Here is a tiny trained network, its code and every weight. The questions are about switching its units off for an input and a class, where a switched-off unit gives its printed mean instead of its output.

import numpy as np


def w(rows, s, z=0):
    codes = np.array(rows[::2]) - 128.0
    scale = np.full(codes.shape[1], s)
    scale[-1] = z or s
    return codes * scale


def f(y):
    return np.maximum(y, 0)


def log_softmax(a):
    a = a - a.max(-1, keepdims=True)
    return a - np.log(np.exp(a).sum(-1, keepdims=True))


def net(x, mask):
    res = np.array(x, float).reshape(1, 2) / 4 @ E
    y = f(res @ A[0][:, :-1].T + A[0][:, -1])
    res = res + np.where(mask, y, B[0][:, -1]) @ B[0][:, :-1]
    return log_softmax(res[-1] @ U[:, :-1].T + U[:, -1])


A, B = {}, {}
E = w([
[200,166,108,51,63],'x0',
[103,91,3,192,69],'x1',
],0.013)
A[0] = w([
[102,52,161,199,187,90],'N1',
[139,169,180,74,174,86],'N2',
[86,173,137,96,134,113],'N3',
[194,135,130,119,85,86],'N4',
[188,164,113,71,62,57],'N5',
[206,100,115,27,14,49],'N6',
[139,149,35,181,26,77],'N7',
[152,186,183,103,145,122],'N8',
[83,128,58,185,57,79],'N9',
[127,119,33,138,95,114],'N10',
[105,249,216,54,196,92],'N11',
[177,191,117,138,102,222],'N12',
[154,148,96,73,130,93],'N13',
[189,192,137,111,61,121],'N14',
[35,100,146,176,227,83],'N15',
[113,63,156,92,86,250],'N16',
],0.012,0.013)
B[0] = w([
[187,147,176,119,66,195],'N1',
[92,181,74,82,162,197],'N2',
[141,128,100,125,132,146],'N3',
[187,184,128,161,37,160],'N4',
[156,173,156,124,52,184],'N5',
[163,188,162,129,39,212],'N6',
[93,149,65,83,144,224],'N7',
[75,144,109,78,170,201],'N8',
[121,160,95,91,139,206],'N9',
[79,137,71,76,159,207],'N10',
[77,161,70,86,160,254],'N11',
[115,25,184,222,163,227],'N12',
[163,159,149,168,44,156],'N13',
[179,130,150,141,100,197],'N14',
[212,163,154,162,26,214],'N15',
[97,9,156,163,195,242],'N16',
],0.014)
U = w([
[64,239,35,7,162,58],'0',
[240,218,207,155,26,75],'1',
[115,1,198,193,204,254],'2',
],0.011,0.0047)

Each question gives the input, the list of numbers given to net, and the class t.
The units are the neurons (one row each of A and B). Each row of codes is followed by its name. A weight is (code - 128) times the scale printed after its matrix; where a second scale follows, it is the last column's (A, B and U).
mask holds one flag per neuron, in row order. A switched-off neuron (its flag False) gives its mean, the last column of its row in B, instead of its output. The means were averaged over made-up inputs and are rounded, as every weight is.
A unit's drop is (log p(t) with every unit on - log p(t) with that unit switched off) / (log p(t) with every unit on - log p(t) with every unit switched off).
The circuit of an input: a set's keep is (log p(t) with only the set's units on - log p(t) with every unit switched off) / (log p(t) with every unit on - log p(t) with every unit switched off). Starting from the 12 units with the biggest drops (on a tie, the unit counted first), units are removed one at a time, each time the one whose removal leaves the highest keep (on an exact tie, the one counted first), for as long as the keep stays at least 0.8.
units of the circuit, in order: the units of the circuit, biggest drop first
top k neurons: the k neurons with the biggest drops, biggest first
drop of u: that unit's drop, to one decimal
input [-5,0], class 1: units of the circuit, in order -> (N15)
input [-2,3], class 2: top 2 neurons -> (N11 N2)
input [4,-2], class 1: top 2 neurons -> (N6 N5)
input [-2,-3], class 2: top 2 neurons -> (N7 N10)
input [-4,-1], class 1: top 2 neurons -> (N12 N15)
input [5,4], class 1: top 2 neurons -> (N11 N6)
input [2,3], class 2: top 2 neurons -> (N11 N2)
input [3,-2], class 2: drop of N15 -> 0.2
input [-5,-4], class 1: drop of N12 -> 0.1
input [8,2], class 1: drop of N8 -> 0.0
